Here is a tiny trained network, its code and every weight. The questions are about switching its units off for an input and a class, where a switched-off unit gives its printed mean instead of its output.

import numpy as np


def w(rows, s, z=0):
    codes = np.array(rows[::2]) - 128.0
    scale = np.full(codes.shape[1], s)
    scale[-1] = z or s
    return codes * scale


def f(y):
    return np.maximum(y, 0)


def log_softmax(a):
    a = a - a.max(-1, keepdims=True)
    return a - np.log(np.exp(a).sum(-1, keepdims=True))


def net(x, mask):
    res = np.array(x, float).reshape(1, 4) / 4 @ E
    y = f(res @ A[0][:, :-1].T + A[0][:, -1])
    res = res + np.where(mask, y, B[0][:, -1]) @ B[0][:, :-1]
    return log_softmax(res[-1] @ U[:, :-1].T + U[:, -1])


A, B = {}, {}
E = w([
[116,195,66,191,247,48,56,68,107],'x0',
[78,62,101,212,45,115,171,165,120],'x1',
[97,145,83,255,178,197,160,165,79],'x2',
[76,80,159,207,94,207,13,189,117],'x3',
],0.0077)
A[0] = w([
[135,139,120,120,134,105,202,112,124,50],'neuron 0',
[126,137,118,156,176,150,150,131,121,63],'neuron 1',
[135,160,123,64,186,67,69,105,134,103],'neuron 2',
[120,120,114,151,106,67,189,112,132,116],'neuron 3',
[137,144,119,107,145,104,118,119,131,88],'neuron 4',
[120,89,134,67,61,60,74,119,138,92],'neuron 5',
[117,110,126,115,146,139,134,115,108,53],'neuron 6',
[137,160,155,83,187,196,64,131,126,87],'neuron 7',
[128,106,140,142,98,117,111,113,126,102],'neuron 8',
[147,130,132,90,125,125,147,122,136,82],'neuron 9',
[139,131,151,59,125,183,143,135,122,143],'neuron 10',
[151,132,147,87,130,142,140,132,133,7],'neuron 11',
[125,112,138,151,126,168,161,148,150,1],'neuron 12',
[131,137,130,92,163,79,85,99,135,134],'neuron 13',
[133,181,108,186,245,100,126,107,118,74],'neuron 14',
[101,91,130,250,89,152,54,149,127,95],'neuron 15',
],0.02,0.0045)
B[0] = w([
[65,136,109,131,148,136,83,158,176,173],'neuron 0',
[168,124,141,126,52,85,137,120,163,165],'neuron 1',
[151,139,120,119,128,76,31,88,82,214],'neuron 2',
[158,121,134,169,153,165,181,155,144,181],'neuron 3',
[135,104,160,149,138,107,124,114,98,157],'neuron 4',
[152,139,130,52,33,141,163,146,154,204],'neuron 5',
[140,159,108,148,126,121,132,147,117,128],'neuron 6',
[226,126,133,104,163,211,125,198,109,185],'neuron 7',
[117,135,125,121,122,143,149,160,113,148],'neuron 8',
[80,122,141,149,88,127,133,141,113,162],'neuron 9',
[62,146,117,24,121,143,138,125,157,187],'neuron 10',
[93,106,128,184,74,146,148,128,118,155],'neuron 11',
[163,132,133,107,139,100,114,101,116,157],'neuron 12',
[135,132,139,115,140,90,56,104,104,189],'neuron 13',
[86,126,110,123,191,93,216,113,251,236],'neuron 14',
[103,128,125,221,150,143,20,203,115,249],'neuron 15',
],0.026,0.02)
U = w([
[199,152,135,97,146,210,163,120,55,68],'0',
[73,159,119,57,12,66,211,46,150,56],'1',
[108,150,76,209,196,61,80,110,176,137],'2',
[89,158,91,94,85,185,245,186,231,214],'3',
[132,115,115,255,129,151,105,173,84,97],'4',
[240,166,116,101,147,54,121,59,146,2],'5',
[156,171,137,105,67,134,34,178,110,249],'6',
],0.0063,0.0039)

Each question gives the input, the list of numbers given to net, and the class t.
The units are the neurons (one row each of A and B). Each row of codes is followed by its name. A weight is (code - 128) times the scale printed after its matrix; where a second scale follows, it is the last column's (A, B and U).
mask holds one flag per neuron, in row order. A switched-off neuron (its flag False) gives its mean, the last column of its row in B, instead of its output. The means were averaged over made-up inputs and are rounded, as every weight is.
A unit's drop is (log p(t) with every unit on - log p(t) with that unit switched off) / (log p(t) with every unit on - log p(t) with every unit switched off).
The circuit of an input: a set's keep is (log p(t) with only the set's units on - log p(t) with every unit switched off) / (log p(t) with every unit on - log p(t) with every unit switched off). Starting from the 12 units with the biggest drops (on a tie, the unit counted first), units are removed one at a time, each time the one whose removal leaves the highest keep (on an exact tie, the one counted first), for as long as the keep stays at least 0.8.
circuit, biggest first: the units of the circuit, biggest drop first
top k neurons: the k neurons with the biggest drops, biggest first
drop when u is switched off: that unit's drop, to one decimal
input [3,-1,7,-8], class 3: circuit, biggest first	(neuron 14)
input [-1,-4,2,7], class 4: top 2 neurons	(neuron 15; neuron 5)
input [-3,-3,-2,4], class 3: top 4 neurons	(neuron 2; neuron 15; neuron 13; neuron 10)
input [-3,-1,2,3], class 4: top 3 neurons	(neuron 5; neuron 14; neuron 2)
input [5,1,-5,-5], class 5: circuit, biggest first	(neuron 15; neuron 2)
input [7,-5,-1,1], class 5: top 2 neurons	(neuron 15; neuron 7)
input [-6,-6,-4,-8], class 1: top 2 neurons	(neuron 15; neuron 10)
input [-1,0,-1,-2], class 1: top 3 neurons	(neuron 15; neuron 7; neuron 14)
input [-6,8,-6,-3], class 3: top 2 neurons	(neuron 3; neuron 2)
input [4,7,-7,-6], class 6: top 3 neurons	(neuron 14; neuron 2; neuron 5)
input [5,-2,8,-6], class 3: top 2 neurons	(neuron 14; neuron 15)
input [6,-5,-4,6], class 5: top 2 neurons	(neuron 14; neuron 7)
input [-1,6,-8,-8], class 3: top 4 neurons	(neuron 3; neuron 0; neuron 1; neuron 12)
input [-7,4,-7,2], class 1: circuit, biggest first	(neuron 15)
input [-5,7,-7,1], class 3: top 2 neurons	(neuron 2; neuron 13)
input [7,7,-7,-2], class 5: top 2 neurons	(neuron 15; neuron 2)
input [-8,-2,-7,1], class 1: top 2 neurons	(neuron 15; neuron 14)
input [5,1,-6,-1], class 5: top 2 neurons	(neuron 15; neuron 2)
input [2,7,-1,-3], class 3: drop when neuron 2 is switched off	1.2
input [4,6,3,3], class 4: circuit, biggest first	(neuron 15)
input [-7,0,6,8], class 4: drop when neuron 15 is switched off	0.9
input [-1,2,-6,-4], class 1: drop when neuron 9 is switched off	0.0
input [-5,2,6,4], class 4: drop when neuron 15 is switched off	0.1
